Below are the code and all the weights of a small trained network. Each question names an input and a target symbol and asks about switching units off, where a switched-off unit gives its printed mean instead of its output.

import numpy as np


def w(rows, s, z=0):
    codes = np.array(rows[::2]) - 128.0
    scale = np.full(codes.shape[1], s)
    scale[-1] = z or s
    return codes * scale


def norm(h):
    return h / np.sqrt((h * h).mean(-1, keepdims=True) + 1e-5)


def f(y):
    return np.maximum(y, 0)


def softmax(a):
    e = np.exp(a - a.max(-1, keepdims=True))
    return e / e.sum(-1, keepdims=True)


def log_softmax(a):
    a = a - a.max(-1, keepdims=True)
    return a - np.log(np.exp(a).sum(-1, keepdims=True))


def net(x, mask):
    ids = ['ΘΛΦΩαβγδεζημπτψ'.index(c) for c in x.split()]
    T = len(ids)
    res = E[ids] + P[:T]
    r = norm(res)
    for j in range(3):
        rows = slice(2 * j, 2 * j + 2)
        q, k, v = (r @ M[0][rows].T for M in (Q, K, V))
        z = softmax(np.where(np.tri(T) > 0, q @ k.T / 2**0.5, -1e9)) @ v
        o = O[0][rows]
        res = res + np.where(mask[j], z, o[:, -1]) @ o[:, :-1]
    y = f(norm(res) @ A[0][:, :-1].T + A[0][:, -1])
    res = res + np.where(mask[3:19], y, B[0][:, -1]) @ B[0][:, :-1]
    return log_softmax(norm(res)[-1] @ U[:, :-1].T + U[:, -1])


Q, K, V, O, A, B = {}, {}, {}, {}, {}, {}
E = w([
[111,189,250,94,195],'Θ',
[137,216,103,103,106],'Λ',
[128,137,201,120,194],'Φ',
[141,149,141,71,148],'Ω',
[75,78,124,128,147],'α',
[110,137,56,153,133],'β',
[177,145,129,86,126],'γ',
[205,118,201,166,152],'δ',
[124,57,112,87,119],'ε',
[45,119,113,93,88],'ζ',
[108,128,136,190,132],'η',
[165,179,76,114,180],'μ',
[162,79,94,156,130],'π',
[171,125,194,126,92],'τ',
[132,173,116,101,105],'ψ',
],0.026)
P = w([
[78,2,152,109,231],'0',
[90,24,121,88,157],'1',
[136,61,93,109,124],'2',
[109,88,129,117,69],'3',
[109,150,130,126,26],'4',
[117,160,149,126,15],'5',
[117,185,157,121,12],'6',
[92,196,148,121,14],'7',
[86,162,138,112,53],'8',
],0.0069)
Q[0] = w([
[67,13,48,178,88],'head 0',
[124,163,169,56,211],'head 0',
[142,172,152,60,254],'head 1',
[116,109,106,145,100],'head 1',
[75,28,131,202,92],'head 2',
[71,172,90,135,124],'head 2',
],0.0081)
K[0] = w([
[144,136,118,155,55],'head 0',
[74,143,102,115,171],'head 0',
[92,153,179,113,205],'head 1',
[94,53,210,168,57],'head 1',
[156,157,99,194,4],'head 2',
[77,109,188,102,126],'head 2',
],0.011)
V[0] = w([
[197,88,8,139,216],'head 0',
[159,26,163,76,2],'head 0',
[154,113,154,56,44],'head 1',
[16,185,187,75,146],'head 1',
[217,118,70,191,62],'head 2',
[110,157,56,106,123],'head 2',
],0.0096)
O[0] = w([
[93,220,151,66,170,241],'head 0',
[100,75,132,84,201,253],'head 0',
[142,148,151,33,131,110],'head 1',
[91,140,254,155,63,90],'head 1',
[109,146,98,129,197,89],'head 2',
[64,168,131,131,120,159],'head 2',
],0.0099,0.0037)
A[0] = w([
[169,147,171,111,103,173],'neuron 0',
[246,177,186,57,113,235],'neuron 1',
[178,159,75,129,186,147],'neuron 2',
[132,148,203,85,197,253],'neuron 3',
[225,165,160,68,83,179],'neuron 4',
[78,116,42,184,184,135],'neuron 5',
[179,200,147,140,82,79],'neuron 6',
[161,97,103,154,82,42],'neuron 7',
[176,82,177,176,137,159],'neuron 8',
[122,118,200,119,153,165],'neuron 9',
[123,156,102,165,119,54],'neuron 10',
[136,120,149,29,106,162],'neuron 11',
[104,227,183,157,168,165],'neuron 12',
[138,165,179,235,161,56],'neuron 13',
[56,110,153,161,185,51],'neuron 14',
[126,105,176,136,95,40],'neuron 15',
],0.013,0.0049)
B[0] = w([
[161,179,138,129,169,188],'neuron 0',
[230,208,121,148,87,255],'neuron 1',
[122,161,186,85,161,193],'neuron 2',
[147,220,138,124,112,241],'neuron 3',
[248,185,159,152,114,225],'neuron 4',
[116,102,98,110,90,255],'neuron 5',
[130,202,203,90,175,173],'neuron 6',
[126,132,75,86,160,133],'neuron 7',
[170,197,130,133,173,171],'neuron 8',
[83,185,109,140,133,198],'neuron 9',
[97,99,124,128,74,141],'neuron 10',
[123,121,191,127,80,214],'neuron 11',
[185,123,124,144,91,198],'neuron 12',
[171,86,128,97,87,146],'neuron 13',
[160,120,107,154,127,195],'neuron 14',
[141,110,135,141,162,155],'neuron 15',
],0.012,0.0082)
U = w([
[194,212,175,149,139,227],'Θ',
[186,147,136,158,116,155],'Λ',
[133,139,114,166,156,9],'Φ',
[128,129,120,163,146,5],'Ω',
[53,117,170,238,180,252],'α',
[75,197,2,228,81,80],'β',
[94,134,124,125,118,65],'γ',
[132,94,112,143,112,83],'δ',
[95,120,178,50,102,37],'ε',
[95,105,164,119,65,64],'ζ',
[183,58,70,233,75,124],'η',
[96,141,114,146,86,50],'μ',
[89,180,77,75,253,121],'π',
[188,8,104,137,164,236],'τ',
[114,98,104,162,125,174],'ψ',
],0.0094,0.004)

Each question gives the input, a string of symbols that net reads in full, and the target symbol t.
The units are the heads (2 rows each of Q, K, V and O) and the neurons (one row each of A and B). Each row of codes is followed by its name. A weight is (code - 128) times the scale printed after its matrix; where a second scale follows, it is the last column's (O, A, B and U).
mask holds one flag per unit, heads first, then neurons. A switched-off unit (its flag False) gives its mean, the last column of its rows in O or B, instead of its output. The means were averaged over made-up inputs and are rounded, as every weight is.
A unit's drop is (log p(t) with every unit on - log p(t) with that unit switched off) / (log p(t) with every unit on - log p(t) with every unit switched off).
The circuit of an input: a set's keep is (log p(t) with only the set's units on - log p(t) with every unit switched off) / (log p(t) with every unit on - log p(t) with every unit switched off). Starting from the 12 units with the biggest drops (on a tie, the unit counted first), units are removed one at a time, each time the one whose removal leaves the highest keep (on an exact tie, the one counted first), for as long as the keep stays at least 0.8.
circuit, biggest first: the units of the circuit, biggest drop first
unit that matters most: the unit with the biggest drop
k most important neurons: the k neurons with the biggest drops, biggest first
which heads matter: for each layer, one digit per head in row order, 1 if its drop is at least 0.15 and else 0, layers parted by /
drop of u: that unit's drop, to one decimal
input ψ α η, target η: which heads matter -> 000
input α τ α α η, target τ: unit that matters most -> head 0
input τ α π Φ β, target π: circuit, biggest first -> head 1; neuron 2; neuron 1
input α τ α α π η, target π: which heads matter -> 011
input Ω ζ α α ε, target ε: circuit, biggest first -> head 0; head 1; neuron 4
input α α ε, target ε: which heads matter -> 100
input γ π δ ε, target π: which heads matter -> 111
input π α β, target π: circuit, biggest first -> neuron 2; neuron 1; neuron 4
input α π α, target π: which heads matter -> 100
input β α α α, target α: which heads matter -> 010
input β γ β β τ π, target τ: which heads matter -> 100
input γ α α α, target α: 3 most important neurons -> neuron 1; neuron 5; neuron 4
input α α π β α, target π: which heads matter -> 111
input α Λ Ω α α η, target η: unit that matters most -> neuron 13
input γ Φ β α α β, target β: 2 most important neurons -> neuron 11; neuron 4
input α α β Θ π τ α τ α, target τ: drop of neuron 4 -> -0.1
input β γ π, target π: drop of neuron 5 -> 0.0
input Φ α ε α τ ε, target τ: drop of head 0 -> 1.0
